Moves between points:
x100: na>x650, lu>x127, ki>x754, po>x534, fe>x710, bo>x814
x39: na>x329, lu>x614, ki>x842, po>x491, fe>x660, bo>x75
x702: na>x572, lu>x448, ki>x430, po>x958, fe>x642, bo>x454
x449: na>x3, lu>x875, ki>x660, po>x75, fe>x613, bo>x364
x95: na>x315, lu>x837, ki>x18, po>x695, fe>x477, bo>x146
x18: na>x665, lu>x373, ki>x866, po>x377, fe>x315, bo>x575
x792: na>x948, lu>x377, ki>x224, po>x665, fe>x88, bo>x612
x906: na>x121, lu>x287, ki>x958, po>x702, fe>x454, bo>x794
x179: na>x218, lu>x1, ki>x75, po>x449, fe>x364, bo>x537
x3: na>x773, lu>x660, ki>x851, po>x932, fe>x51, bo>x614
x491: na>x355, lu>x51, ki>x814, po>x842, fe>x940, bo>x660
x944: na>x557, lu>x537, ki>x437, po>x920, fe>x1, bo>x41
x612: na>x10, lu>x315, ki>x890, po>x88, fe>x239, bo>x373
x390: na>x526, lu>x575, ki>x88, po>x612, fe>x373, bo>x762
x32: na>x130, lu>x417, ki>x431, po>x73, fe>x958, bo>x702
x958: na>x731, lu>x32, ki>x130, po>x430, fe>x121, bo>x642
x547: na>x695, lu>x648, ki>x762, po>x837, fe>x507, bo>x650
x477: na>x612, lu>x95, ki>x315, po>x575, fe>x94, bo>x880
x534: na>x507, lu>x139, ki>x547, po>x754, fe>x901, bo>x710
x804: na>x472, lu>x948, ki>x366, po>x847, fe>x894, bo>x451
x842: na>x900, lu>x465, ki>x710, po>x814, fe>x329, bo>x940
x224: na>x309, lu>x451, ki>x974, po>x745, fe>x948, bo>x890
x377: na>x224, lu>x239, ki>x451, po>x866, fe>x792, bo>x315
x121: na>x41, lu>x958, ki>x731, po>x572, fe>x484, bo>x417
x875: na>x660, lu>x920, ki>x39, po>x557, fe>x449, bo>x179
x195: na>x179, lu>x572, ki>x1, po>x41, fe>x431, bo>x73
x454: na>x484, lu>x906, ki>x121, po>x642, fe>x658, bo>x885
x851: na>x534, lu>x329, ki>x139, po>x127, fe>x773, bo>x465
x41: na>x449, lu>x731, ki>x875, po>x1, fe>x961, bo>x431
x88: na>x804, lu>x792, ki>x948, po>x890, fe>x526, bo>x239
x650: na>x477, lu>x754, ki>x95, po>x507, fe>x457, bo>x848
x773: na>x901, lu>x851, ki>x534, po>x100, fe>x814, bo>x842
x451: na>x974, lu>x10, ki>x272, po>x894, fe>x224, bo>x665
x826: na>x794, lu>x487, ki>x296, po>x19, fe>x763, bo>x472
x537: na>x437, lu>x961, ki>x613, po>x364, fe>x944, bo>x731
x974: na>x43, lu>x272, ki>x111, po>x353, fe>x309, bo>x543
x575: na>x88, lu>x695, ki>x792, po>x315, fe>x390, bo>x94
x94: na>x239, lu>x477, ki>x612, po>x390, fe>x762, bo>x837
x613: na>x51, lu>x449, ki>x3, po>x218, fe>x437, bo>x920
x309: na>x19, lu>x974, ki>x43, po>x487, fe>x366, bo>x847
x287: na>x958, lu>x885, ki>x32, po>x448, fe>x906, bo>x296
x448: na>x430, lu>x658, ki>x73, po>x32, fe>x702, bo>x906
x890: na>x847, lu>x665, ki>x543, po>x948, fe>x10, bo>x526
x457: na>x94, lu>x650, ki>x477, po>x146, fe>x648, bo>x301
x710: na>x457, lu>x100, ki>x650, po>x901, fe>x900, bo>x355
x437: na>x491, lu>x613, ki>x51, po>x614, fe>x557, bo>x875
x417: na>x431, lu>x642, ki>x195, po>x484, fe>x32, bo>x448
x364: na>x614, lu>x179, ki>x218, po>x613, fe>x920, bo>x944
x614: na>x842, lu>x218, ki>x465, po>x51, fe>x39, bo>x557
x731: na>x875, lu>x130, ki>x920, po>x944, fe>x41, bo>x195
x366: na>x134, lu>x309, ki>x19, po>x826, fe>x472, bo>x272
x73: na>x537, lu>x484, ki>x961, po>x431, fe>x430, bo>x958
x794: na>x417, lu>x296, ki>x642, po>x454, fe>x885, bo>x788
x658: na>x73, lu>x454, ki>x484, po>x417, fe>x448, bo>x287
x1: na>x75, lu>x944, ki>x557, po>x875, fe>x179, bo>x961
x665: na>x543, lu>x866, ki>x745, po>x224, fe>x890, bo>x88
x472: na>x788, lu>x366, ki>x134, po>x763, fe>x353, bo>x974
x465: na>x710, lu>x932, ki>x100, po>x773, fe>x842, bo>x491
x814: na>x848, lu>x773, ki>x901, po>x710, fe>x355, bo>x329
x900: na>x648, lu>x710, ki>x457, po>x848, fe>x139, bo>x127
x134: na>x658, lu>x19, ki>x454, po>x794, fe>x788, bo>x111
x526: na>x894, lu>x88, ki>x804, po>x10, fe>x866, bo>x377
x837: na>x18, lu>x880, ki>x373, po>x762, fe>x95, bo>x507
x543: na>x826, lu>x745, ki>x487, po>x309, fe>x847, bo>x804
x373: na>x866, lu>x390, ki>x526, po>x239, fe>x18, bo>x695
x961: na>x613, lu>x41, ki>x449, po>x179, fe>x537, bo>x130
x940: na>x127, lu>x491, ki>x355, po>x329, fe>x932, bo>x3
x948: na>x366, lu>x224, ki>x309, po>x543, fe>x804, bo>x10
x353: na>x276, lu>x472, ki>x788, po>x111, fe>x487, bo>x309
x920: na>x39, lu>x364, ki>x614, po>x437, fe>x875, bo>x1
x880: na>x373, lu>x146, ki>x390, po>x94, fe>x837, bo>x547
x866: na>x745, lu>x526, ki>x894, po>x451, fe>x665, bo>x792
x276: na>x702, lu>x788, ki>x448, po>x287, fe>x296, bo>x19
x507: na>x575, lu>x547, ki>x695, po>x95, fe>x146, bo>x457
x329: na>x139, lu>x842, ki>x900, po>x355, fe>x851, bo>x932
x146: na>x390, lu>x507, ki>x575, po>x477, fe>x880, bo>x648
x848: na>x880, lu>x901, ki>x146, po>x457, fe>x301, bo>x139
x572: na>x1, lu>x430, ki>x944, po>x731, fe>x195, bo>x484
x932: na>x100, lu>x940, ki>x127, po>x851, fe>x465, bo>x51
x660: na>x851, lu>x39, ki>x329, po>x940, fe>x3, bo>x218
x487: na>x296, lu>x353, ki>x276, po>x43, fe>x826, bo>x366
x762: na>x377, lu>x94, ki>x239, po>x373, fe>x695, bo>x95
x239: na>x451, lu>x612, ki>x10, po>x526, fe>x377, bo>x18
x745: na>x487, lu>x894, ki>x353, po>x974, fe>x543, bo>x948
x272: na>x111, lu>x847, ki>x763, po>x472, fe>x974, bo>x745
x557: na>x940, lu>x437, ki>x491, po>x39, fe>x75, bo>x449
x19: na>x454, lu>x43, ki>x906, po>x296, fe>x134, bo>x763
x315: na>x890, lu>x18, ki>x665, po>x792, fe>x612, bo>x390
x10: na>x272, lu>x890, ki>x847, po>x804, fe>x451, bo>x866
x355: na>x301, lu>x814, ki>x848, po>x900, fe>x127, bo>x851
x847: na>x763, lu>x543, ki>x826, po>x366, fe>x272, bo>x894
x111: na>x287, lu>x763, ki>x885, po>x788, fe>x43, bo>x487
x484: na>x961, lu>x121, ki>x41, po>x195, fe>x73, bo>x32
x296: na>x642, lu>x276, ki>x702, po>x906, fe>x794, bo>x134
x642: na>x195, lu>x702, ki>x572, po>x121, fe>x417, bo>x658
x648: na>x762, lu>x457, ki>x94, po>x880, fe>x547, bo>x754
x431: na>x364, lu>x195, ki>x179, po>x961, fe>x130, bo>x430
x301: na>x837, lu>x848, ki>x880, po>x648, fe>x754, bo>x534
x130: na>x920, lu>x431, ki>x364, po>x537, fe>x731, bo>x572
x901: na>x146, lu>x534, ki>x507, po>x650, fe>x848, bo>x900
x218: na>x465, lu>x75, ki>x932, po>x3, fe>x614, bo>x437
x127: na>x754, lu>x355, ki>x301, po>x139, fe>x100, bo>x773
x695: na>x792, lu>x762, ki>x377, po>x18, fe>x575, bo>x477
x894: na>x353, lu>x804, ki>x472, po>x272, fe>x745, bo>x224
x139: na>x547, lu>x900, ki>x648, po>x301, fe>x534, bo>x100
x51: na>x814, lu>x3, ki>x773, po>x465, fe>x491, bo>x39
x763: na>x885, lu>x826, ki>x794, po>x134, fe>x111, bo>x353
x43: na>x906, lu>x111, ki>x287, po>x276, fe>x19, bo>x826
x885: na>x32, lu>x794, ki>x417, po>x658, fe>x287, bo>x276
x788: na>x448, lu>x134, ki>x658, po>x885, fe>x276, bo>x43
x75: na>x932, lu>x557, ki>x940, po>x660, fe>x218, bo>x613
x430: na>x944, lu>x73, ki>x537, po>x130, fe>x572, bo>x121
x754: na>x95, lu>x301, ki>x837, po>x547, fe>x650, bo>x901

The rows follow the links: the fewer symbols apart two points are, the more alike their rows tend to be.

Some points and rows for them; each showing differs a little:
x19 -> [-28,39,58,-55,84,-7,-41,-89,-1,-8,-50,77,125,12,-10,40,79,29,-31,-34,61,21,14,-30,23,-75,14,-13,30,4,0,-62,-14,-9,-47,-22,50,26,-45,-58,2]
x974 -> [23,37,69,-40,-26,17,-41,-103,5,67,-19,20,72,72,2,-25,-41,9,-68,53,-117,23,13,31,-33,-40,80,-18,59,-32,38,-12,-60,12,-28,23,3,-17,-21,5,-61]
x650 -> [-41,16,-72,33,-10,0,46,117,47,-79,25,13,-46,-107,-1,-24,-63,-50,11,-34,59,27,-21,-31,10,38,-49,24,-21,6,47,27,77,17,-74,8,40,36,29,-8,7]
x614 -> [36,11,11,28,-33,5,120,15,-9,-49,22,-57,-62,-69,-19,0,-26,-66,-51,7,76,-60,-16,21,-30,96,-12,34,-58,52,66,13,-33,34,-20,-38,-35,-4,5,71,44]
x272 -> [14,30,61,-43,-28,20,-41,-91,3,76,-15,25,70,71,10,-17,-51,32,-45,62,-127,30,14,30,-27,-37,85,-24,60,-45,26,0,-50,-2,-12,27,-6,-10,-22,-6,-61]
x127 -> [34,-74,-79,38,-66,6,-16,104,4,20,38,-76,-116,16,-12,-57,24,-20,34,-2,-30,-33,-32,27,-4,39,-62,27,-47,18,-58,36,45,-12,36,42,-29,-45,50,43,7]
x39 -> [32,12,12,37,-25,-2,128,37,2,-49,12,-55,-59,-84,-17,4,-18,-72,-31,-8,88,-57,-12,8,-23,94,-28,35,-51,55,64,10,-20,31,-9,-45,-24,-2,9,60,50]
x906 -> [-6,-26,42,-32,35,-2,-57,-116,-59,28,32,24,38,98,18,64,13,93,27,51,-17,-7,17,25,3,-29,86,-40,-11,-29,-53,-10,-62,-36,70,-15,-26,14,-36,-27,-3]
x100 -> [38,-70,-77,32,-75,4,-15,100,12,9,45,-87,-112,17,-22,-62,10,-33,12,-1,-21,-38,-39,33,0,44,-55,34,-48,21,-41,32,42,5,-3,43,-37,-42,51,51,-5]
x451 -> [-82,24,-32,-16,61,-9,-56,10,20,-29,1,94,51,-7,39,35,-55,55,69,-7,-14,82,15,-48,31,-66,25,-39,46,-57,-23,9,51,-34,-10,12,50,60,-7,-88,-27]
x745 -> [-30,21,17,-21,5,6,-63,-60,-5,42,-4,52,50,64,42,16,-77,69,32,48,-119,64,27,-2,0,-56,65,-51,68,-68,-11,18,-20,-20,33,23,9,15,-13,-48,-54]
x491 -> [-1,4,-14,71,8,-18,97,87,3,-40,-35,-25,-75,-105,20,19,6,-45,55,-53,72,-18,10,-43,10,50,-88,9,-16,33,1,14,24,22,71,-54,-15,-8,13,13,63]
x1 -> [25,-82,-7,10,19,-22,-27,-23,-70,18,26,-46,-55,64,-2,44,91,48,64,0,36,-64,3,22,19,5,-12,-16,-56,25,-109,-4,-28,-35,117,-19,-56,-26,-6,15,45]
x940 -> [-6,-11,-22,82,7,-27,80,96,-5,-35,-36,-23,-83,-92,23,13,17,-33,76,-62,54,-9,12,-45,21,38,-97,3,-15,29,-15,15,32,11,91,-38,-12,-13,15,8,65]
x366 -> [34,48,81,-51,-18,21,-23,-97,16,54,-34,16,94,52,-15,-26,-12,-7,-102,44,-86,4,8,31,-31,-32,67,-2,55,-14,58,-26,-57,18,-62,22,12,-17,-24,16,-54]
x195 -> [30,40,99,3,53,-16,63,-75,-30,-2,-71,-4,51,-34,-8,52,104,-23,-31,-42,92,-48,25,-17,-3,3,-27,1,-4,50,19,-53,-64,16,41,-75,-12,-24,-38,17,65]
x961 -> [15,-46,17,17,59,-24,-13,-18,-63,12,-26,-14,-23,27,11,53,122,39,74,-38,65,-44,22,-9,33,-14,-42,-13,-29,30,-96,-20,-23,-24,123,-39,-31,-27,-20,-11,61]
x575 -> [5,-21,-45,17,-72,12,-58,77,43,64,-10,-21,-26,39,12,-91,-49,-11,2,7,-154,52,-13,10,-5,-31,-24,3,54,-42,-9,36,56,3,-19,75,11,-38,40,6,-64]
x10 -> [-81,28,-40,-17,59,-8,-54,15,26,-37,6,93,61,-16,35,33,-46,47,59,-24,6,90,15,-52,30,-66,17,-32,45,-48,-10,1,53,-27,-31,15,57,64,-10,-93,-28]

Each walk starts at a row. The symbols on each line, taken left to right, move it on to the next point.
Answer with the point's row; about right is enough.
[3,-68,-57,60,-13,-17,-4,107,-11,16,-6,-56,-103,-4,17,-19,35,-3,94,-40,-19,-9,0,-18,23,15,-87,-6,-11,10,-79,28,46,-16,107,8,-32,-41,32,11,29]
lu lu na bo na bo lu bo [32,-56,-83,21,-82,8,-8,99,19,-3,56,-81,-101,7,-23,-72,5,-44,-11,6,-18,-35,-46,34,-8,57,-52,36,-62,21,-22,32,49,4,-29,42,-25,-33,52,61,-9]
bo lu po fe fe po fe [-31,22,-75,18,-31,10,54,115,52,-78,34,-1,-46,-93,-12,-27,-61,-63,-8,-26,63,18,-30,-19,8,42,-47,35,-22,13,53,24,69,20,-86,12,32,38,37,4,-2]
[-15,16,32,-22,-3,4,-63,-67,-3,57,-1,41,54,71,30,6,-73,58,12,56,-127,56,29,12,-6,-54,80,-41,70,-60,-3,8,-29,-17,27,29,-3,1,-15,-32,-55]
lu fe lu ki lu bo na [-20,56,64,-56,71,-2,-40,-87,7,-6,-53,66,127,5,-19,26,72,10,-53,-35,52,16,20,-23,15,-78,18,-6,31,6,23,-62,-22,3,-68,-20,52,24,-36,-51,-6]
fe lu po bo ki fe fe lu [3,-23,44,-41,20,5,-43,-123,-64,31,34,13,37,101,4,57,6,83,14,69,-30,-21,14,44,-6,-16,91,-37,-9,-23,-42,-7,-78,-38,60,-9,-40,6,-38,-10,1]
[51,19,90,-30,-25,15,37,-126,-31,40,14,-28,32,54,-20,15,-3,9,-82,70,-24,-49,6,56,-41,33,85,0,-14,15,39,-14,-109,13,3,-22,-43,-16,-27,48,-3]
po fe na ki ki [14,15,-2,53,-4,-10,124,65,2,-53,-14,-30,-67,-107,-2,18,-10,-61,9,-36,86,-27,-2,-22,-5,83,-60,25,-28,46,42,14,-2,33,25,-53,-17,3,4,37,60]
lu lu lu bo lu [58,-31,3,1,-57,12,62,-20,-29,-14,60,-83,-71,13,-35,-2,-5,-29,-46,49,41,-85,-29,67,-35,95,24,30,-84,39,20,15,-54,12,-3,-10,-62,-27,8,82,32]
[49,-74,-14,7,-31,-2,1,-28,-59,20,58,-77,-80,69,-22,18,49,27,14,43,26,-82,-14,56,-13,48,18,10,-82,32,-65,10,-46,-18,75,-4,-71,-32,6,53,33]
bo fe na bo na ki [19,-76,-67,52,-45,-10,-17,105,-7,25,11,-69,-110,9,11,-36,28,-7,69,-24,-33,-19,-19,6,14,24,-72,12,-27,16,-78,31,46,-10,82,30,-31,-46,41,24,17]
lu ki ki bo bo lu [4,-6,-80,10,-60,12,37,97,44,-53,55,-38,-61,-54,-32,-54,-37,-65,-38,-1,48,-23,-48,14,-19,62,-34,45,-59,23,47,26,56,19,-104,30,11,8,45,41,-8]
[-83,30,-35,-22,61,-7,-48,24,32,-43,4,94,63,-31,21,26,-41,38,40,-34,22,81,12,-53,33,-66,7,-22,40,-42,7,-4,62,-23,-50,14,69,67,-10,-88,-26]
bo po lu po po na fe na [-25,-24,32,-41,62,-5,-72,-100,-55,15,17,47,56,77,11,74,36,96,53,19,11,13,28,2,22,-52,61,-41,-1,-30,-71,-22,-38,-48,67,-12,-8,27,-39,-57,5]
bo bo po lu na [42,-3,74,-39,-14,12,8,-135,-45,40,28,-21,25,80,-14,34,-10,37,-45,84,-30,-44,5,58,-31,16,94,-16,-16,-3,13,-5,-108,-8,27,-11,-46,-12,-30,33,-8]
[1,24,51,-31,-17,11,-51,-79,-3,71,-5,28,58,76,23,-9,-70,45,-25,58,-131,40,19,21,-20,-45,80,-27,70,-57,11,9,-40,-8,6,31,0,-2,-17,-17,-56]
fe na fe na bo bo [-48,16,38,-47,90,-13,-59,-86,-20,-10,-27,78,103,24,5,60,76,56,17,-33,59,19,28,-27,28,-78,23,-31,17,-6,-34,-49,-13,-30,1,-23,42,38,-46,-71,6]
bo bo ki fe ki [52,7,79,-32,-23,16,17,-130,-41,41,17,-25,32,66,-18,24,-7,24,-69,78,-34,-49,11,57,-38,24,100,-4,-14,9,31,-15,-108,5,14,-19,-51,-15,-34,44,1]
[23,63,85,-58,13,18,-18,-97,17,31,-50,30,115,22,-29,-15,26,-22,-115,6,-12,2,5,11,-21,-44,47,11,44,2,63,-48,-46,26,-91,-2,33,-7,-26,6,-28]
lu na bo na po ki [42,37,105,-4,38,-6,74,-91,-21,5,-69,-3,47,-33,-18,43,85,-35,-58,-25,78,-59,21,-8,-12,15,-5,14,2,47,40,-47,-72,28,22,-74,-16,-16,-44,26,57]
fe lu bo ki bo [25,17,85,5,66,-22,51,-65,-35,-1,-76,-4,38,-28,-9,58,120,-10,-4,-53,91,-51,31,-26,13,-7,-36,2,-10,50,-12,-53,-55,9,62,-73,-11,-17,-38,7,69]
[58,27,91,-30,-18,16,46,-121,-29,31,1,-25,39,40,-19,22,-4,-5,-90,66,-8,-55,3,51,-43,33,73,5,-12,17,55,-20,-104,14,-10,-32,-43,-20,-37,53,6]
ki lu po ki na [23,19,6,47,-16,-3,129,49,-1,-51,-1,-47,-60,-104,-7,12,-14,-68,-14,-22,91,-44,-7,-3,-11,81,-51,31,-43,50,59,10,-7,33,5,-52,-21,-3,12,53,56]
lu po fe bo po po bo [-1,-40,-36,73,6,-30,39,104,-16,-9,-28,-32,-95,-63,28,11,31,-19,104,-58,22,-9,9,-39,26,28,-99,-2,-8,12,-55,21,40,-5,113,-20,-23,-21,18,2,49]
[-36,-15,31,-41,78,-12,-71,-87,-47,3,3,66,65,68,17,74,46,88,53,6,28,8,27,-10,29,-65,52,-41,3,-27,-66,-25,-25,-42,57,-17,12,35,-44,-63,5]
fe na fe na bo bo [53,48,107,-18,12,8,76,-101,-22,13,-45,-18,51,-15,-22,24,41,-33,-89,9,43,-56,13,23,-27,29,25,14,1,41,66,-41,-88,36,-8,-56,-19,-17,-36,43,33]
lu lu na bo na bo lu bo [16,-18,47,16,68,-28,20,-39,-52,1,-54,-3,10,-6,3,61,129,22,44,-54,90,-43,27,-32,24,-13,-47,0,-26,34,-61,-41,-35,-17,106,-56,-21,-16,-29,-13,67]
